Each row is followed by its class.
[ 268   -4   -1 -224 -141  -70  524  337   28  134  169  189  279 -199
  -77 -285 -443  311 -125   26 -779 -201  -84  172  538   30  201 -748
 -113  267   -5  207  140 -274 -320]
z156
[   0   59   15  -67  105  255 -317  -60   61 -377  -78  260 -394   18
 -125  181    9  -54  192  174  112   99  196  194   46 -114   96  240
  166  110  283 -121 -215   48 -193]
z228
[ 329  -87  -99  -92  -32 -113  294  294  185 -218  264  835   34 -413
 -147 -187 -297  180   73  338 -780   79  118  287  621 -152  155 -513
   43  438  -59  195  183 -126 -380]
z406
[ 223   26 -205  -63 -273 -320   81 -243 -126    8  331  340  -27  103
    2  -46   59    0  108  316   33  452  136  -89  369  225 -104  436
 -233  229  277  -13  297  201   25]
z436
[ -20 -267  -61  100  130 -257 -248 -213    6  -81   43  394  -84   -7
   84  207  299  -80  131  162  385  384   23 -104  -44   92 -120  687
 -174   42  155  -34  159  159  160]
z406
[-147   92  130  -20  -66  -73  -19   24  -78   -3   25 -408   60  147
   80  -26  -15   41  -18   19  340  146   14  -21  -62  -17   46  199
  -97 -135   11   14   89   98  141]
z156
[  98  -63 -126  183   57 -182  187  148  223  -93  284  289  134 -277
   76  -20  194  -53   57  169   83  248  143 -141    6 -162 -142 -196
  -88   14 -225  170   45   21  181]
z156
[-114 -602  270   72   24 -123 -201  -12  -11  376 -723  -17  117 -119
  104  148  -97 -174    9 -185 -220 -286 -327 -162 -226   44 -178  -48
  -80 -325  -33  201  135 -186   99]
z786
[ 123   91  -51 -105 -239   50   22 -116  -59  -23   -5  149 -128   57
  -74    3 -134   33  105   42 -151   -5   74  -16  157   67  -24  -23
   26   41  187  112   71   51  -89]
z436
[  51  192 -112 -100  191  182 -324 -189   94 -377  139  383 -390  136
 -128  252  -40  113  203   62  262  235  220  184   18    8   36  468
  141  264  307 -176 -152  120 -184]
z228
[  23  205 -124  174  230  190  -86  -71  249 -411  383  126 -201  -46
   32  136  424 -117   90  156  623  308  299  -85 -224 -152 -166  167
   67  -48  -36  -76 -212   84  182]
z786
[ 234  137 -265  -93  -13 -117  257  153   28 -232  556  550  -38 -152
 -101 -120 -317  214   98  236 -414  150  256  220  651   91  207  -99
   34  481   87  -45  178  -45 -348]
z779
[ 317  273 -325  -69 -122 -196  437  288   38 -236  730  429   50 -100
 -143 -208 -255  174   74  322 -401  245  389  293  634   23  296 -333
   55  556  139  -84   25  -24 -314]
z46
[  85   60   98 -119  137  281 -134   52  215 -261 -141  307 -241 -105
 -190   81 -143   25  151   42 -235 -135   46  145 -122 -230   34 -350
  176  104   18  112 -255  -96 -188]
z688
[ -35 -310   68    8  -40  -60   24  164    2  228 -372   26   85 -152
   33  -29 -361   16  -26 -117 -475 -330 -133   -3  163   37   38 -285
   -1  -38  -31  123  175 -223 -106]
z228
[ 274 -348 -127  -93 -453 -412  398   87  -82  433   78  253  355 -243
   26 -315 -217   64    7  332 -808   69 -148 -130  605  281  -91 -213
 -362  244    4  176  584 -100  -70]
z46
[ 261  269 -102  -26    4  -72  378  178   79 -223  639  303    1 -115
  -83 -214  -36  198    5  241 -185  211  142  144  319 -138  198 -317
  -81  326  -29  102  -13  -28 -121]
z688
[   4  -17  -20   57  116   44 -137  -59  206 -135   11  186  -80  -90
   14  121  265 -105  121   51  244  136   41 -124 -288 -118 -151   61
   11  -30  -26   42 -154   56  134]
z210
[ -47  297  144   66  -67  124  336  390  123  -92  218 -346  195 -136
   26 -242 -134   38  -60   40  -55  -75  104   25  -42 -320   73 -620
  155  -62 -350  190  -63 -105   24]
z228
[-143 -103  227  183  246  208 -160   65  212 -129 -220   16 -111 -152
   83  194  153 -158   68 -111  283 -112  -26 -136 -504 -315 -187 -191
  125 -285 -190  197 -244  -99  178]
z779
[ 343 -196 -225   64 -334 -518  221  -81   46   86  351  393  175 -249
   62 -211  353  -91  137  562 -173  529   23 -224  361   92 -195   66
 -473   63 -123  214  378  187  199]
z688
[   3   98 -211  179  100  -93   31 -101   81  -31  365  -75  164  122
  227   34  257  -14  -66  -45  630  308  116 -182   15  165 -217  438
  -99  -30  -26 -184  166   60  226]
z436
[-190  406  -84    7  128  449  -22   75   -9 -202  171 -181 -168  188
   42  146 -517  194  -68 -450  212 -275  257   92  -15   23  183  -13
  398  152  175 -211  -98 -154 -211]
z228
[ 172  -79 -102   -4  -24  -83  141  117  156  -51  123  198  130 -170
   49 -103   32   14   -1  189 -135  130   22   -8  253   18 -128 -140
  -79   86  -65   38  108  -66  -42]
z436
[ -76 -365  172 -128 -264  -64 -245 -315 -195  360 -618 -133   16  181
   57  149 -181  -92   28 -222 -105 -263 -251 -190  -88  299 -113  163
 -177 -278  241   80  202   -3   52]
z156
[ 110 -222   30  -87 -367 -162  114  -15 -111  329 -273  -44  108  -43
   10 -130 -205   -7    3   39 -471 -145 -161 -113  204  117  -84 -295
 -172  -99  -11  251  278  -75    0]
z436
[ 289   82 -227  116 -184 -506  740  301   61  201  746    1  584 -174
  198 -406   42  169 -168  159 -129  300   45 -160  424   52  -49 -525
 -385  137 -308  166  320  -88  206]
z156
[  70 -253  -45  168   47 -328   74   53  130   -2  145  367  126 -238
  100   18  230 -147  115  261   82  301   44 -155   24  -71 -170  102
 -169  -37 -101  148  166   66  172]
z779
[-269 -106  314 -136   52   75 -565 -301 -240 -127 -412 -181 -323  359
  -35  272  -84  -32  134  -15  463  160  -71  129 -125   90  133  866
  -12 -101  468 -147   26  197  -29]
z156
[ 214 -205  -49 -113 -138 -355  403  213  -73  241  184  194  295 -160
   39 -229 -159  147  -44  177 -586   13 -126   59  461  123  114 -367
 -272  221    6  160  267 -183 -168]
z228
[ -43   66 -197  238   80  -69  202   33   80  142  280 -330  318   85
  293  -71   78  -22 -175 -215  476   69   49 -261  -81  168 -235   33
  -50 -146 -165 -186  166  -91  285]
z786
[  15  224   -2  -53  -96  -68  147  184   13 -128  283  -67   35    6
  -22 -161 -115   55   31  234   77  246  195  109  185 -100  144   43
   23  145  -54   -3  129   89  -73]
z46
[ 159 -408  -92  -79  -25 -351 -260 -226  -34  -10  -88  527 -141  -63
  -13  130  180 -108  193  367   47  361   -7   45  319  240  -57  751
 -307  107  220  -53  289  190  -58]
z210
[ 204  358 -291  -65   15   95  305  146  150 -152  544  180   78  -41
  -47 -119 -296  291  -40  -81 -183    7  206   80  315   86   84 -302
  130  359  -82  -66   33 -113 -197]
z786
[ -17  168   35  -51   71  -47  -89 -207 -206  -76  224   -1 -153  380
   50  152  -79  173  -48 -142  428  223   64   62  129  176   94  620
 -101  168  444 -150   23   11  -13]
z436
[-234    5  352   95  -37  126   36  175    9  123 -281 -575  174  -13
  154  -46  -31 -126  -61 -152  182 -205 -140 -164 -402 -237  -74 -274
   34 -385 -240  211   -6  -99  217]
z228
[  91 -236   -7   97 -132 -108  344  355  156  278 -139 -168  424 -352
  130 -252  -91  -91  -91    9 -482 -282 -110 -174  128  -42 -153 -815
  -93 -240 -435  213  113 -272   65]
z779
[-123  214  -16   69  131  329   98  169  127 -116   78 -190  -34  -28
   62   70 -298   67  -59 -299   53 -298  148  -31 -168  -90   15 -399
  248  -82  -71    2 -139 -182  -53]
z779
[  88  279   10   35  226  363  -11   96  335 -422  197  277 -218 -186
 -120   28  164   11  106   22  115   18  149   33 -244 -346  -48 -411
  225   64 -124  110 -409  -45  -15]
z210
[ -16  481  -88  -32  -36   76  306  218  -27 -175  534 -281  124  116
   37 -177 -301  217  -89  -28  152  105  236  140  227  -22  225 -100
  143  216  -70  -75   84    1 -132]
z228
[  70 -291   49 -260 -256 -141 -461 -461 -279   -2 -354  441 -378  190
 -150  238 -129  -62  292  263 -139  193  -21  115  277  266   55  829
 -148  186  675  -49  238  235 -199]
z228
[-188  -28  248  162  239   59  -65 -103   60   15  -43 -268   -5  113
  163  214  397 -149  -26 -148  635   23  -67 -254 -645 -150 -198  135
 -102 -338    2  112 -246  -33  355]
z779
[ 152 -189 -278   64   -2 -475   51  -99  -43   42  339  440  103  -10
  106   16    8   72   46  212   60  415   78  -35  469  293  -30  588
 -294  287  181 -115  435  102   20]
z228
[ -15  752 -260   -6 -130  475  358   80   48 -221  581 -317  -94  148
    7 -101 -328  163  -80 -264  216 -148  400  -65  -61  -40   80 -381
  331  137  -12  -85 -110  -25  -54]
z210
[  59   28   21  225   30 -204  422  243  125  185  311 -227  347 -163
  190 -199  307  -53 -127   -8  186  161  -25 -305 -273 -254 -213 -569
 -207 -207 -433  265  -45 -161  405]
z786
[ 120 -122  237  -24   61  -83  107  141  136  -69  -38  205   13 -180
  -42  -31  186  -90   67  206 -161   39  -78    7 -118 -271  -30 -408
  -91  -49  -39  329 -179 -100   19]
z436
[  50   49  154   61  139  319  -13  155  312 -165 -171   51  -28 -252
  -49   53  166 -102  129  -73  -77 -230    7  -78 -481 -421 -137 -642
  169 -202 -317  303 -376 -139  118]
z406
[ 160  296 -341  -59  -86   97  297  183   -9 -128  463   83   39   13
    8 -195 -459  282  -99    5 -250    0  261  180  696  196  157 -110
   63  366   71 -242  249 -142 -292]
z228
[ 324   65 -221 -123  -84 -115  224  163  136  -94  358  503   77 -210
 -114 -162 -164  149  137  259 -440  160  152  142  480   12   23 -190
  -50  397  -56   24  162  -47 -212]
z46
[ -48  387 -139  219  298  228  -66  -55  219 -491  515  220 -262  -20
   63  227  329  -44  108  -32  743  275  407  -74 -396 -286  -43  186
  205    8  -32   -3 -286  137  180]
z406
[ 229  154 -267   88   -7   -6  443  284  245 -135  527  253  210 -315
   39 -248   75   17  -46  271 -222  120  185  -45  282  -96  -61 -523
  -29  182 -264   30   98 -108  -42]
z688
[  65   72 -189  -52   33   14 -171 -121   -4 -236  208  232 -213  112
  -12  126  -87   84   62   98  241  270  223  137  279  162   57  453
   25  200  261 -229   77   76 -146]
z786
[ 151 -240  188  -64  -33 -330 -107  -93  -44  -89   61  432 -126  -69
  -60   49  355  -93  206  435   20  414  -60   40   87 -133    4  279
 -276  105  251  232  -21   99   51]
z436
[-204 -271  340 -245  -80  -60 -441 -228 -290   21 -530 -139 -240  265
  -63  224 -245  -24  115   44   35  -40 -140  173   57  207  208  703
  -70  -85  501  -49  102  117 -198]
z779
[  99  401 -251 -189  -85  406  149  127  -36 -189  325   34 -111  139
  -57  -85 -693  339  -44 -205 -246 -191  339  308  611  199  261 -109
  270  405  242 -302  129 -212 -482]
z46
[ 344  219 -240  -32  -88   10  601  479  233 -249  577  559  140 -432
  -85 -379 -308  235 -102  335 -730   85  221  228  705 -192  115 -899
  100  417 -224   80   83 -191 -367]
z779
[ -40 -251  250 -148   54 -144 -230 -157 -174   91 -303   98 -138  208
   -1  163  -69    6   48  -54   15  -23 -158   81  -37  101   78  326
 -197   10  351  -15   19  -64  -54]
z46
[   7  -77   25  -32  153  121 -287 -123   70 -276 -119  288 -248   43
  -31  162  121  -23  116  127  256  197   63  110   44  -18   -5  347
   36   37  211 -117 -105   69  -92]
z156
[-149   92  101 -135  106  374 -479 -228  -40 -119 -380 -165 -337  296
  -77  302 -269   53  109 -366  194 -254   39   95 -200   74   63  287
  230  -56  329 -115 -220  -52 -133]
z436
[ -31  313 -189   25  162  286  -52  -41   41 -235  249 -118 -186  159
   30   70  -60  116  -29 -137  373   50  220   55  -15   39   32  122
  134   65   60 -223 -127  -37  -59]
z688
[ -74 -477  254   61  105   -3 -281  -21  148   63 -617   23  -49 -202
   31  131  348 -322   93  132   22  -82 -199 -165 -389 -171 -262 -125
  -90 -386  -71  181 -145  -81  194]
z786
[  83 -435  -82   38  -27 -375  -51  -47   -9  193 -104  344  118 -121
   92   57  -84  -13   72   83 -169  166  -90  -68  228  169  -93  296
 -225   65   54   55  382  -11   40]
z786
[  16  268 -207  131   12  151  453  329  193   19  396 -139  277 -167
  143 -180 -291  119 -161 -272  -81 -211  160 -126   60  -45  -14 -611
  162   68 -272   12   59 -222   14]
z210
[ 138  -25   16  -46 -182  -39   70  -60   47  -12   24  156  -59 -127
  -43  -20  111 -108  116  249 -139   82   27 -124  -62  -78 -122 -161
 -104  -51  -18  205  -18   83   51]
z779
[ 231   90  -79 -101 -136  109  355  362  227    2   95  229  214 -313
  -99 -244 -346  117   31   50 -748 -252   12   53  310 -139   16 -828
  151  213 -187  195   38 -236 -224]
z436
[  42  -46   82 -130  -64  -35   94   65 -147  119  -17   -9  -17   82
   -1  -18 -322  194  -67 -137 -298 -148 -107  114  203  104  191 -142
  -58  107  174   31   61 -181 -185]
z786
[ 114   61  -68 -301 -391   45  143  -34 -216  222 -131   -1   60  152
  -67 -134 -666  234   -4 -184 -603 -358  -35   96  537  339  171 -229
   19  169  237  -35  298 -125 -348]
z156
[  90  362  -62   67   59    5  412  194   38 -100  605  -58  135    3
   84 -147   11  146  -69   -4  114   96  121  -41   36 -129   46 -277
  -24  193 -118   50  -46 -112   61]
z228
[ 236  -18 -108 -195 -279  -36  201   14    2  -21   88  334    8 -131
 -120 -144 -190   69   93  244 -516   12   40   54  385   75   71 -334
  -73  185  101  141  170   23 -219]
z156
[ -34 -387  213 -200 -343 -156 -199 -234 -278  436 -650 -118    7  165
   32   76 -342  -68   57 -145 -326 -334 -296 -120   59  285  -51  164
 -203 -214  261  109  281  -44  -26]
z779
